Below are the code and all the weights of a small trained network. Each question names an input and a class and asks about switching units off, where a switched-off unit gives its printed mean instead of its output.

import numpy as np


def w(rows, s, z=0):
    codes = np.array(rows[::2]) - 128.0
    scale = np.full(codes.shape[1], s)
    scale[-1] = z or s
    return codes * scale


def f(y):
    return y / 2 * (1 + np.tanh(0.7978845608 * (y + 0.044715 * y**3)))


def log_softmax(a):
    a = a - a.max(-1, keepdims=True)
    return a - np.log(np.exp(a).sum(-1, keepdims=True))


def net(x, mask):
    res = np.array(x, float).reshape(1, 6) / 4 @ E
    y = f(res @ A[0][:, :-1].T + A[0][:, -1])
    res = res + np.where(mask, y, B[0][:, -1]) @ B[0][:, :-1]
    return log_softmax(res[-1] @ U[:, :-1].T + U[:, -1])


A, B = {}, {}
E = w([
[178,116,219],'x0',
[131,130,129],'x1',
[174,1,54],'x2',
[56,34,171],'x3',
[129,126,128],'x4',
[130,129,128],'x5',
],0.0064)
A[0] = w([
[108,82,178,53],'neuron 0',
[60,146,39,109],'neuron 1',
[134,88,133,50],'neuron 2',
[234,73,75,67],'neuron 3',
[118,107,165,47],'neuron 4',
[135,131,125,254],'neuron 5',
[208,119,188,100],'neuron 6',
[91,187,154,61],'neuron 7',
[51,82,164,53],'neuron 8',
[216,116,209,94],'neuron 9',
[55,181,96,105],'neuron 10',
[189,213,85,146],'neuron 11',
[66,102,141,82],'neuron 12',
[113,140,75,41],'neuron 13',
[122,206,168,89],'neuron 14',
[160,133,124,130],'neuron 15',
[78,105,154,39],'neuron 16',
[155,71,103,55],'neuron 17',
[214,185,96,51],'neuron 18',
[69,84,159,76],'neuron 19',
[63,177,165,55],'neuron 20',
[166,110,192,160],'neuron 21',
[129,122,138,225],'neuron 22',
[137,87,183,75],'neuron 23',
[2,75,154,86],'neuron 24',
[208,176,88,87],'neuron 25',
[22,144,32,121],'neuron 26',
[166,55,84,76],'neuron 27',
[145,81,102,59],'neuron 28',
],0.01,0.006)
B[0] = w([
[159,148,62,124],'neuron 0',
[212,100,157,179],'neuron 1',
[135,183,102,111],'neuron 2',
[64,229,165,175],'neuron 3',
[164,178,86,105],'neuron 4',
[69,66,173,252],'neuron 5',
[205,113,120,148],'neuron 6',
[113,204,149,148],'neuron 7',
[110,174,29,147],'neuron 8',
[236,116,127,159],'neuron 9',
[174,145,185,163],'neuron 10',
[92,82,63,228],'neuron 11',
[128,137,75,135],'neuron 12',
[177,172,98,109],'neuron 13',
[97,182,162,188],'neuron 14',
[124,123,117,133],'neuron 15',
[137,184,69,113],'neuron 16',
[117,199,145,138],'neuron 17',
[108,144,16,159],'neuron 18',
[112,154,50,145],'neuron 19',
[105,206,155,150],'neuron 20',
[164,90,155,171],'neuron 21',
[89,83,164,217],'neuron 22',
[164,127,94,125],'neuron 23',
[69,142,7,203],'neuron 24',
[101,137,22,165],'neuron 25',
[249,78,164,213],'neuron 26',
[91,200,196,176],'neuron 27',
[119,195,135,130],'neuron 28',
],0.022,0.0047)
U = w([
[130,98,76,255],'0',
[126,111,10,54],'1',
[130,164,103,62],'2',
[124,77,78,166],'3',
[131,84,80,166],'4',
[215,104,73,22],'5',
],0.012,0.0079)

Each question gives the input, the list of numbers given to net, and the class t.
The units are the neurons (one row each of A and B). Each row of codes is followed by its name. A weight is (code - 128) times the scale printed after its matrix; where a second scale follows, it is the last column's (A, B and U).
mask holds one flag per neuron, in row order. A switched-off neuron (its flag False) gives its mean, the last column of its row in B, instead of its output. The means were averaged over made-up inputs and are rounded, as every weight is.
A unit's drop is (log p(t) with every unit on - log p(t) with that unit switched off) / (log p(t) with every unit on - log p(t) with every unit switched off).
The circuit of an input: a set's keep is (log p(t) with only the set's units on - log p(t) with every unit switched off) / (log p(t) with every unit on - log p(t) with every unit switched off). Starting from the 12 units with the biggest drops (on a tie, the unit counted first), units are removed one at a time, each time the one whose removal leaves the highest keep (on an exact tie, the one counted first), for as long as the keep stays at least 0.8.
units of the circuit, in order: the units of the circuit, biggest drop first
unit that matters most: the unit with the biggest drop
top k neurons: the k neurons with the biggest drops, biggest first
drop when u is switched off: that unit's drop, to one decimal
input [6,5,8,2,3,1], class 2: units of the circuit, in order => (neuron 3; neuron 27)
input [8,0,3,1,-2,3], class 5: units of the circuit, in order => (neuron 9; neuron 6)
input [7,2,4,2,-6,-4], class 5: units of the circuit, in order => (neuron 9; neuron 6)
input [-8,-2,7,6,-4,-3], class 5: top 2 neurons => (neuron 26; neuron 1)
input [5,3,-3,-7,0,-5], class 1: units of the circuit, in order => (neuron 18; neuron 25)
input [5,-6,8,-6,3,2], class 2: unit that matters most => neuron 3
input [-5,4,8,5,6,2], class 2: units of the circuit, in order => (neuron 27; neuron 3)
input [4,-5,-6,3,-5,-2], class 2: units of the circuit, in order => (neuron 20; neuron 11)
input [-6,5,-1,-5,0,-5], class 5: top 3 neurons => (neuron 26; neuron 1; neuron 24)
input [-8,-6,1,-2,-2,3], class 5: units of the circuit, in order => (neuron 26; neuron 1)
input [6,7,-6,7,-2,2], class 1: units of the circuit, in order => (neuron 24; neuron 8; neuron 19)
input [-6,1,2,-2,1,-1], class 5: units of the circuit, in order => (neuron 26; neuron 1)
input [-6,5,1,7,-5,-5], class 1: top 3 neurons => (neuron 24; neuron 8; neuron 19)
input [8,-5,-5,-2,-6,1], class 5: units of the circuit, in order => (neuron 9)
input [8,7,8,3,1,7], class 2: units of the circuit, in order => (neuron 3; neuron 27)
input [-4,-4,-7,-7,3,-5], class 1: top 3 neurons => (neuron 11; neuron 18; neuron 25)
input [-6,1,-7,3,-3,-2], class 2: top 2 neurons => (neuron 20; neuron 7)
input [1,-4,6,-8,-8,-3], class 1: units of the circuit, in order => (neuron 25; neuron 18)
input [3,6,-2,6,-2,-3], class 1: top 2 neurons => (neuron 24; neuron 8)
input [7,0,-2,-8,3,6], class 1: top 4 neurons => (neuron 18; neuron 25; neuron 11; neuron 26)
input [5,0,-8,-2,2,6], class 2: units of the circuit, in order => (neuron 14)
input [1,-1,7,-7,-2,2], class 1: top 2 neurons => (neuron 25; neuron 18)
input [8,0,-6,2,6,-7], class 5: top 3 neurons => (neuron 9; neuron 6; neuron 21)
input [4,0,8,-4,3,7], class 2: drop when neuron 5 is switched off => 0.0
input [3,-3,6,-5,1,1], class 2: drop when neuron 17 is switched off => 0.1
input [2,4,6,7,-3,4], class 1: drop when neuron 24 is switched off => 0.3
input [-4,6,-8,2,5,-5], class 2: unit that matters most => neuron 20
input [8,-7,-6,-4,-3,-2], class 5: drop when neuron 3 is switched off => 0.2
